Here is a tiny trained network, its code and every weight. The questions are about switching its units off for an input and a target symbol, where a switched-off unit gives its printed mean instead of its output.

import numpy as np


def w(rows, s, z=0):
    codes = np.array(rows[::2]) - 128.0
    scale = np.full(codes.shape[1], s)
    scale[-1] = z or s
    return codes * scale


def norm(h):
    return h / np.sqrt((h * h).mean(-1, keepdims=True) + 1e-5)


def f(y):
    return y / 2 * (1 + np.tanh(0.7978845608 * (y + 0.044715 * y**3)))


def softmax(a):
    e = np.exp(a - a.max(-1, keepdims=True))
    return e / e.sum(-1, keepdims=True)


def log_softmax(a):
    a = a - a.max(-1, keepdims=True)
    return a - np.log(np.exp(a).sum(-1, keepdims=True))


def net(x, mask):
    ids = ['γδεζηθλξπ'.index(c) for c in x.split()]
    T = len(ids)
    res = E[ids] + P[:T]
    u = 0
    for l in range(3):
        q, k, v = (norm(res) @ M[l].T for M in (Q, K, V))
        z = softmax(np.where(np.tri(T) > 0, q @ k.T / 3**0.5, -1e9)) @ v
        res = res + np.where(mask[u], z, O[l][:, -1]) @ O[l][:, :-1]
        u += 1
        y = f(norm(res) @ A[l][:, :-1].T + A[l][:, -1])
        res = res + np.where(mask[u : u + 4], y, B[l][:, -1]) @ B[l][:, :-1]
        u += 4
    return log_softmax(norm(res)[-1] @ U[:, :-1].T + U[:, -1])


Q, K, V, O, A, B = {}, {}, {}, {}, {}, {}
E = w([
[147,75,96,137,199,125,104,162,130,130],'γ',
[199,127,92,163,40,123,147,28,74,117],'δ',
[139,60,62,101,219,252,167,178,114,227],'ε',
[115,186,36,93,138,128,178,160,148,75],'ζ',
[126,160,136,158,108,121,81,70,108,89],'η',
[111,94,116,148,143,18,166,92,70,164],'θ',
[124,54,71,159,66,81,70,114,181,134],'λ',
[80,118,112,101,138,211,152,49,89,144],'ξ',
[233,177,157,142,159,159,110,159,165,138],'π',
],0.015)
P = w([
[101,38,218,18,3,81,84,92,33,116],'0',
[205,169,124,159,132,134,158,103,56,165],'1',
[192,180,97,161,140,149,131,125,63,152],'2',
[169,174,105,164,133,133,137,122,70,134],'3',
[161,171,118,164,149,122,167,125,104,135],'4',
[172,163,105,166,138,117,150,132,102,124],'5',
[171,155,114,177,147,139,139,115,105,137],'6',
[161,138,114,160,144,132,129,122,110,146],'7',
[176,137,104,163,149,119,148,120,93,124],'8',
[168,135,111,180,148,135,148,130,117,138],'9',
[171,140,134,186,147,125,145,132,106,150],'10',
[167,131,139,191,134,129,153,125,110,147],'11',
[165,139,118,187,140,131,142,119,115,134],'12',
],0.004)
Q[0] = w([
[93,218,204,142,187,164,156,218,179,98],'0.h0',
[154,60,167,245,104,141,69,46,147,255],'0.h0',
[142,72,146,212,140,111,104,39,176,148],'0.h0',
],0.006)
K[0] = w([
[177,59,241,193,126,123,110,87,131,205],'0.h0',
[86,242,1,185,161,150,149,136,191,161],'0.h0',
[156,144,39,117,115,139,195,110,184,130],'0.h0',
],0.0058)
V[0] = w([
[153,82,112,55,172,90,71,194,30,84],'0.h0',
[157,85,212,199,116,174,83,91,130,188],'0.h0',
[116,145,140,253,140,150,102,123,103,233],'0.h0',
],0.0043)
O[0] = w([
[102,82,209,220,204,144,106,86,178,191,198],'0.h0',
[181,39,95,101,137,136,137,64,227,193,2],'0.h0',
[160,131,3,133,196,59,130,56,163,137,86],'0.h0',
],0.006,0.0022)
A[0] = w([
[83,47,64,58,71,76,33,185,166,164,7],'0.n0',
[207,159,182,127,89,183,87,38,164,137,62],'0.n1',
[96,194,172,189,62,34,36,82,88,115,162],'0.n2',
[69,165,123,135,169,98,85,253,130,72,90],'0.n3',
],0.0042,0.0011)
B[0] = w([
[135,169,109,175,71,127,130,125,172,147,226],'0.n0',
[125,150,100,45,182,135,126,2,121,170,148],'0.n1',
[71,161,55,12,165,134,137,113,177,170,254],'0.n2',
[212,89,132,113,86,218,114,96,43,145,160],'0.n3',
],0.0073,0.0035)
Q[1] = w([
[235,130,111,106,207,175,150,206,129,115],'1.h0',
[255,60,165,186,185,177,60,151,225,191],'1.h0',
[176,55,166,92,193,114,84,35,122,221],'1.h0',
],0.0085)
K[1] = w([
[101,204,160,94,127,174,168,234,68,12],'1.h0',
[142,182,57,196,144,169,190,190,177,57],'1.h0',
[132,186,2,179,200,140,209,93,118,121],'1.h0',
],0.0084)
V[1] = w([
[205,69,52,38,126,79,161,74,206,154],'1.h0',
[97,147,71,137,2,46,157,101,2,110],'1.h0',
[159,125,143,67,106,155,88,102,55,117],'1.h0',
],0.005)
O[1] = w([
[217,113,153,135,209,47,1,143,77,175,254],'1.h0',
[32,125,163,200,168,137,110,96,196,161,155],'1.h0',
[175,83,127,223,163,77,153,57,94,115,104],'1.h0',
],0.0068,0.006)
A[1] = w([
[124,148,121,2,75,146,176,150,83,128,161],'1.n0',
[134,83,94,139,120,145,108,142,203,150,104],'1.n1',
[187,175,113,125,142,33,76,169,122,120,4],'1.n2',
[205,99,80,175,115,102,108,123,172,100,91],'1.n3',
],0.0083,0.0027)
B[1] = w([
[104,54,46,136,156,132,145,148,218,214,148],'1.n0',
[49,168,77,116,53,52,2,139,114,78,195],'1.n1',
[79,108,213,91,114,158,126,135,167,85,254],'1.n2',
[109,132,156,179,21,123,116,103,112,160,242],'1.n3',
],0.0077,0.0062)
Q[2] = w([
[156,46,117,130,69,112,189,78,172,98],'2.h0',
[75,150,188,195,166,191,1,136,55,141],'2.h0',
[120,99,182,110,193,119,117,108,138,160],'2.h0',
],0.0099)
K[2] = w([
[113,99,219,79,65,125,81,66,93,254],'2.h0',
[98,254,105,211,97,132,193,181,213,12],'2.h0',
[164,134,168,92,161,49,159,126,143,76],'2.h0',
],0.008)
V[2] = w([
[126,92,199,251,82,76,179,88,94,99],'2.h0',
[89,171,255,104,150,160,93,118,146,135],'2.h0',
[165,141,89,223,229,106,61,151,183,139],'2.h0',
],0.0064)
O[2] = w([
[217,114,138,96,170,70,200,64,92,180,209],'2.h0',
[95,184,201,47,224,137,148,164,126,116,222],'2.h0',
[98,142,118,147,123,77,254,184,205,87,249],'2.h0',
],0.008,0.0022)
A[2] = w([
[52,210,169,127,184,150,117,248,168,113,84],'2.n0',
[190,2,173,134,96,167,125,212,33,78,3],'2.n1',
[95,155,203,124,196,147,68,97,125,65,68],'2.n2',
[150,89,152,98,223,197,125,47,103,168,68],'2.n3',
],0.0063,0.0043)
B[2] = w([
[168,185,33,120,152,147,115,2,121,77,250],'2.n0',
[93,61,99,40,149,67,156,50,68,46,252],'2.n1',
[157,210,70,58,137,171,54,164,127,221,205],'2.n2',
[64,128,159,130,65,235,150,175,136,77,233],'2.n3',
],0.009,0.0021)
U = w([
[126,73,31,109,121,142,164,160,125,217,90],'γ',
[80,126,193,186,218,51,178,156,137,168,206],'δ',
[63,97,141,196,45,95,50,154,159,103,205],'ε',
[24,87,226,147,92,217,173,91,137,124,196],'ζ',
[181,131,242,97,96,140,133,165,122,157,169],'η',
[87,156,68,193,138,114,191,90,182,24,65],'θ',
[78,188,78,92,207,138,59,60,130,129,51],'λ',
[179,140,78,188,87,113,156,2,62,178,6],'ξ',
[100,45,132,74,122,101,130,93,79,17,97],'π',
],0.0056,0.0019)

Each question gives the input, a string of symbols that net reads in full, and the target symbol t.
The units are the heads (3 rows each of Q, K, V and O) and the neurons (one row each of A and B). Each row of codes is followed by its name. A weight is (code - 128) times the scale printed after its matrix; where a second scale follows, it is the last column's (O, A, B and U).
mask holds one flag per unit, layer by layer, with each layer's heads first. A switched-off unit (its flag False) gives its mean, the last column of its rows in O or B, instead of its output. The means were averaged over made-up inputs and are rounded, as every weight is.
A unit's drop is (log p(t) with every unit on - log p(t) with that unit switched off) / (log p(t) with every unit on - log p(t) with every unit switched off).
The circuit of an input: a set's keep is (log p(t) with only the set's units on - log p(t) with every unit switched off) / (log p(t) with every unit on - log p(t) with every unit switched off). Starting from the 12 units with the biggest drops (on a tie, the unit counted first), units are removed one at a time, each time the one whose removal leaves the highest keep (on an exact tie, the one counted first), for as long as the keep stays at least 0.8.
circuit, biggest first: the units of the circuit, biggest drop first
unit that matters most: the unit with the biggest drop
top k neurons: the k neurons with the biggest drops, biggest first
top k neurons in layer l: the k neurons of layer l with the biggest drops, biggest first
drop when u is switched off: that unit's drop, to one decimal
input ζ θ ε δ δ, target ζ: circuit, biggest first	0.h0; 1.h0
input θ η λ γ λ δ γ η λ δ δ ζ θ, target θ: unit that matters most	1.h0
input θ δ η λ λ ζ γ γ, target θ: circuit, biggest first	1.h0; 2.h0; 2.n0; 0.n2
input γ ε θ γ π ε λ ζ λ π θ λ δ, target γ: top 2 neurons	1.n0; 0.n2
input θ λ γ δ λ λ ε ζ δ ε λ π π, target θ: circuit, biggest first	1.h0; 2.h0; 0.n2; 2.n0
input λ γ ζ δ λ λ λ λ γ λ λ λ δ, target λ: top 4 neurons	0.n2; 1.n2; 2.n0; 0.n0
input η λ π ζ, target η: top 2 neurons in layer 1	1.n2; 1.n3
input π λ λ ε λ π λ ζ, target π: top 3 neurons	0.n1; 0.n2; 1.n2
input π ζ λ ξ, target π: top 2 neurons	0.n1; 2.n1
input η λ γ ε ζ ε η λ λ, target η: top 4 neurons	0.n2; 1.n2; 1.n3; 1.n1
input γ γ ε γ θ γ ζ λ λ λ λ γ η, target γ: circuit, biggest first	1.h0; 1.n0; 0.h0; 0.n2
input θ λ λ ξ δ λ λ ζ δ ε δ λ, target θ: top 2 neurons in layer 1	1.n3; 1.n2
input ζ λ γ λ θ λ λ γ δ λ γ, target ζ: top 2 neurons	2.n3; 0.n3
input π δ γ θ δ λ λ λ λ η ζ λ, target π: unit that matters most	0.h0
input ζ λ ξ η, target ζ: circuit, biggest first	1.h0; 0.h0
input η ζ λ γ γ δ γ λ λ θ γ, target η: top 4 neurons	0.n2; 1.n2; 1.n3; 2.n3
input ε θ θ λ γ ζ γ λ δ, target ε: top 2 neurons	1.n0; 0.n3
input θ λ η λ λ λ δ η ζ θ ε, target θ: top 2 neurons in layer 0	0.n3; 0.n2
input ε λ γ λ γ λ π λ λ λ δ ζ δ, target ε: top 2 neurons	1.n0; 0.n0
input ζ θ λ λ, target ζ: top 2 neurons	0.n3; 1.n1
input λ ζ λ λ γ δ λ λ λ ε ε λ π, target λ: top neuron in layer 2	2.n0
input λ λ λ λ ε ζ λ δ δ λ ε, target λ: top 2 neurons	2.n0; 1.n2
input ε π ζ γ γ λ λ λ λ γ, target ε: top 2 neurons in layer 1	1.n0; 1.n2
input η γ λ λ ε λ ζ γ λ λ γ, target η: top 3 neurons	0.n2; 1.n2; 1.n3
input ξ γ γ ζ, target ξ: top 3 neurons	1.n2; 0.n2; 1.n3
input ε γ λ ζ λ λ δ η λ ε λ γ, target ε: top 3 neurons	0.n2; 1.n0; 2.n0
input π λ θ, target δ: top neuron in layer 1	1.n1
input δ γ π γ λ θ γ λ ζ π λ ε ε, target δ: drop when 0.n3 is switched off	0.1
input ζ ξ λ ε, target ζ: drop when 1.h0 is switched off	1.0
